Below are the code and all the weights of a small trained network. Each question names an input and a class and asks about switching units off, where a switched-off unit gives its printed mean instead of its output.

import numpy as np


def w(rows, s, z=0):
    codes = np.array(rows[::2]) - 128.0
    scale = np.full(codes.shape[1], s)
    scale[-1] = z or s
    return codes * scale


def f(y):
    return np.maximum(y, 0)


def log_softmax(a):
    a = a - a.max(-1, keepdims=True)
    return a - np.log(np.exp(a).sum(-1, keepdims=True))


def net(x, mask):
    res = np.array(x, float).reshape(1, 8) / 4 @ E
    y = f(res @ A[0][:, :-1].T + A[0][:, -1])
    res = res + np.where(mask, y, B[0][:, -1]) @ B[0][:, :-1]
    return log_softmax(res[-1] @ U[:, :-1].T + U[:, -1])


A, B = {}, {}
E = w([
[158,242,97,174,99],'x0',
[47,181,89,39,25],'x1',
[122,250,177,155,84],'x2',
[70,134,129,170,65],'x3',
[216,223,67,54,181],'x4',
[209,168,254,166,41],'x5',
[229,71,36,103,2],'x6',
[199,136,49,247,129],'x7',
],0.0054)
A[0] = w([
[81,91,82,117,153,170],'n0',
[172,162,30,109,139,190],'n1',
[134,143,111,29,67,149],'n2',
[169,95,29,165,148,163],'n3',
[173,124,197,180,104,196],'n4',
[125,71,219,125,64,233],'n5',
[132,65,202,132,96,210],'n6',
[139,166,93,74,136,130],'n7',
[176,104,49,150,146,165],'n8',
[115,120,106,32,142,170],'n9',
[30,159,129,189,217,232],'n10',
[74,74,110,52,140,170],'n11',
[187,160,56,117,157,189],'n12',
[158,138,76,32,102,130],'n13',
[79,163,176,152,19,175],'n14',
[164,54,199,125,136,174],'n15',
[227,122,71,254,109,253],'n16',
[161,203,102,81,167,191],'n17',
],0.009,0.0049)
B[0] = w([
[100,34,98,154,135,188],'n0',
[90,112,136,90,34,217],'n1',
[190,110,50,67,59,199],'n2',
[46,77,99,209,27,200],'n3',
[109,228,153,205,160,203],'n4',
[190,189,33,219,211,218],'n5',
[193,152,64,222,222,202],'n6',
[148,62,211,45,70,179],'n7',
[51,106,96,228,37,192],'n8',
[184,53,199,78,110,206],'n9',
[68,122,194,2,238,243],'n10',
[174,26,81,120,176,209],'n11',
[66,129,160,87,15,211],'n12',
[172,63,111,100,34,196],'n13',
[49,188,43,19,192,204],'n14',
[214,132,136,223,202,195],'n15',
[33,208,155,174,92,254],'n16',
[183,124,251,36,61,222],'n17',
],0.0068,0.0088)
U = w([
[113,222,217,71,176,166],'0',
[244,95,154,40,17,103],'1',
[95,235,59,101,158,253],'2',
[22,110,114,159,67,193],'3',
[81,120,56,223,26,29],'4',
[54,4,121,85,246,27],'5',
[231,44,50,202,133,127],'6',
[254,206,234,241,221,61],'7',
],0.0061,0.0037)

Each question gives the input, the list of numbers given to net, and the class t.
The units are the neurons (one row each of A and B). Each row of codes is followed by its name. A weight is (code - 128) times the scale printed after its matrix; where a second scale follows, it is the last column's (A, B and U).
mask holds one flag per neuron, in row order. A switched-off neuron (its flag False) gives its mean, the last column of its row in B, instead of its output. The means were averaged over made-up inputs and are rounded, as every weight is.
A unit's drop is (log p(t) with every unit on - log p(t) with that unit switched off) / (log p(t) with every unit on - log p(t) with every unit switched off).
The circuit of an input: a set's keep is (log p(t) with only the set's units on - log p(t) with every unit switched off) / (log p(t) with every unit on - log p(t) with every unit switched off). Starting from the 12 units with the biggest drops (on a tie, the unit counted first), units are removed one at a time, each time the one whose removal leaves the highest keep (on an exact tie, the one counted first), for as long as the keep stays at least 0.8.
units of the circuit, in order: the units of the circuit, biggest drop first
unit that matters most: the unit with the biggest drop
k most important neurons: the k neurons with the biggest drops, biggest first
drop when u is switched off: that unit's drop, to one decimal
input [8,8,2,8,-4,-3,-5,2], class 2: units of the circuit, in order -> [n14]
input [5,-4,2,-3,4,8,-8,3], class 0: units of the circuit, in order -> [n5 n10]
input [-8,5,-8,-1,5,-7,0,-1], class 1: units of the circuit, in order -> [n13 n9]
input [7,-2,3,1,2,-3,-8,7], class 0: units of the circuit, in order -> [n10 n17]
input [6,6,2,5,-6,-7,-7,5], class 5: units of the circuit, in order -> [n10 n16]
input [5,-1,-5,4,4,4,-1,5], class 3: units of the circuit, in order -> [n5 n16]
input [-1,2,1,3,-7,-7,-1,7], class 5: 2 most important neurons -> [n10 n12]
input [5,8,-5,6,-7,5,8,4], class 2: 2 most important neurons -> [n14 n5]
input [-2,-5,-2,1,-5,2,6,6], class 4: 2 most important neurons -> [n16 n3]
input [7,0,6,-8,-5,7,5,-4], class 7: 2 most important neurons -> [n4 n5]
input [0,-1,-5,-2,2,-1,1,7], class 3: 2 most important neurons -> [n5 n6]
input [-1,-1,-5,7,5,0,3,3], class 4: drop when n8 is switched off -> 0.1
input [-1,3,0,-5,6,-3,-2,6], class 1: drop when n17 is switched off -> 0.4
input [-3,6,-7,1,-2,-6,6,8], class 4: drop when n11 is switched off -> 0.0
input [1,-1,3,-1,7,-6,-1,6], class 3: drop when n8 is switched off -> 0.1
input [-3,-3,7,1,7,-8,4,0], class 1: unit that matters most -> n17
